Below is a small trained network, with its code and all its weights. Each question gives an input and a target symbol and asks what happens when units are switched off, that is, made to give their printed mean instead of their output.

import numpy as np


def w(rows, s, z=0):
    codes = np.array(rows[::2]) - 128.0
    scale = np.full(codes.shape[1], s)
    scale[-1] = z or s
    return codes * scale


def norm(h):
    return h / np.sqrt((h * h).mean(-1, keepdims=True) + 1e-5)


def f(y):
    return np.maximum(y, 0)


def softmax(a):
    e = np.exp(a - a.max(-1, keepdims=True))
    return e / e.sum(-1, keepdims=True)


def log_softmax(a):
    a = a - a.max(-1, keepdims=True)
    return a - np.log(np.exp(a).sum(-1, keepdims=True))


def net(x, mask):
    ids = ['ΛΨαβζηξ'.index(c) for c in x.split()]
    T = len(ids)
    res = E[ids] + P[:T]
    q, k, v = (norm(res) @ M[0].T for M in (Q, K, V))
    z = softmax(np.where(np.tri(T) > 0, q @ k.T / 2**0.5, -1e9)) @ v
    res = res + np.where(mask[0], z, O[0][:, -1]) @ O[0][:, :-1]
    y = f(norm(res) @ A[0][:, :-1].T + A[0][:, -1])
    res = res + np.where(mask[1:13], y, B[0][:, -1]) @ B[0][:, :-1]
    return log_softmax(norm(res)[-1] @ U[:, :-1].T + U[:, -1])


Q, K, V, O, A, B = {}, {}, {}, {}, {}, {}
E = w([
[114,167,203,73,112,213],'Λ',
[1,88,137,158,191,42],'Ψ',
[109,92,221,151,224,176],'α',
[132,167,68,66,122,160],'β',
[178,76,197,140,63,113],'ζ',
[120,107,161,122,131,136],'η',
[129,213,60,108,88,60],'ξ',
],0.0089)
P = w([
[69,223,228,34,53,14],'0',
[157,97,141,103,171,2],'1',
[150,11,74,31,197,85],'2',
[138,139,141,183,116,115],'3',
[84,68,56,80,110,127],'4',
[86,12,73,111,152,128],'5',
[139,108,59,177,174,146],'6',
[64,120,98,167,125,198],'7',
[38,79,65,162,117,178],'8',
],0.0048)
Q[0] = w([
[219,180,160,156,66,145],'H1',
[36,130,5,162,208,190],'H1',
],0.0029)
K[0] = w([
[46,100,35,149,254,180],'H1',
[118,189,192,44,161,16],'H1',
],0.0026)
V[0] = w([
[167,53,151,138,24,100],'H1',
[66,255,161,119,173,102],'H1',
],0.0073)
O[0] = w([
[113,197,102,220,2,206,119],'H1',
[214,92,198,8,115,149,253],'H1',
],0.0071,0.0028)
A[0] = w([
[79,114,171,31,178,73,200],'N1',
[133,139,164,177,168,154,79],'N2',
[154,72,204,10,161,44,192],'N3',
[37,155,153,201,120,81,105],'N4',
[52,71,121,225,143,204,192],'N5',
[146,203,246,111,165,59,6],'N6',
[91,119,50,222,98,210,183],'N7',
[123,30,178,162,141,191,202],'N8',
[162,95,55,2,134,222,159],'N9',
[126,137,131,177,201,158,93],'N10',
[33,130,93,214,86,162,134],'N11',
[117,101,102,90,200,33,78],'N12',
],0.0061,0.0023)
B[0] = w([
[254,137,43,138,123,158,230],'N1',
[80,106,41,78,166,161,143],'N2',
[197,185,193,107,128,185,254],'N3',
[214,136,191,149,124,189,155],'N4',
[115,182,79,98,177,121,197],'N5',
[106,155,146,11,178,96,156],'N6',
[58,238,202,175,177,122,172],'N7',
[102,123,73,174,110,120,211],'N8',
[81,111,190,157,194,62,204],'N9',
[84,108,96,138,97,198,147],'N10',
[158,251,142,188,184,114,170],'N11',
[154,125,153,121,139,159,176],'N12',
],0.0059,0.0085)
U = w([
[172,162,195,63,123,157,216],'Λ',
[189,136,149,191,167,135,175],'Ψ',
[111,86,55,121,159,201,112],'α',
[60,59,168,126,143,32,2],'β',
[151,64,171,216,2,164,107],'ζ',
[38,148,103,194,115,138,195],'η',
[108,93,52,104,67,68,47],'ξ',
],0.0076,0.0026)

Each question gives the input, a string of symbols that net reads in full, and the target symbol t.
The units are the heads (2 rows each of Q, K, V and O) and the neurons (one row each of A and B). Each row of codes is followed by its name. A weight is (code - 128) times the scale printed after its matrix; where a second scale follows, it is the last column's (O, A, B and U).
mask holds one flag per unit, heads first, then neurons. A switched-off unit (its flag False) gives its mean, the last column of its rows in O or B, instead of its output. The means were averaged over made-up inputs and are rounded, as every weight is.
A unit's drop is (log p(t) with every unit on - log p(t) with that unit switched off) / (log p(t) with every unit on - log p(t) with every unit switched off).
The circuit of an input: a set's keep is (log p(t) with only the set's units on - log p(t) with every unit switched off) / (log p(t) with every unit on - log p(t) with every unit switched off). Starting from the 12 units with the biggest drops (on a tie, the unit counted first), units are removed one at a time, each time the one whose removal leaves the highest keep (on an exact tie, the one counted first), for as long as the keep stays at least 0.8.
units of the circuit, in order: the units of the circuit, biggest drop first
unit that matters most: the unit with the biggest drop
top k neurons: the k neurons with the biggest drops, biggest first
drop of u: that unit's drop, to one decimal
input ζ Ψ Ψ α α ξ Ψ β, target β: units of the circuit, in order	[N9, N3, N1]
input α Λ α η ζ η Λ, target η: units of the circuit, in order	[H1, N3, N1]
input ξ ξ α Ψ, target Λ: units of the circuit, in order	[H1, N3]
input α ξ η Ψ α α ζ Λ, target η: units of the circuit, in order	[H1, N3, N1, N4]
input η ξ α η η Λ η ζ, target η: units of the circuit, in order	[H1, N3]
input Ψ Ψ α ξ β α β Λ ζ, target ζ: unit that matters most	N9
input ζ Ψ η α η β ξ, target η: units of the circuit, in order	[H1, N1]
input ξ Λ β ζ Ψ α ξ ξ, target ξ: top 2 neurons	[N3, N7]
input Λ α Λ β ζ, target ζ: top 2 neurons	[N1, N9]
input ξ ξ ζ α Ψ η, target η: drop of N1	0.1
input ζ ξ Ψ η, target η: drop of N3	0.2
input α β ξ η β β η η, target α: drop of H1	0.2
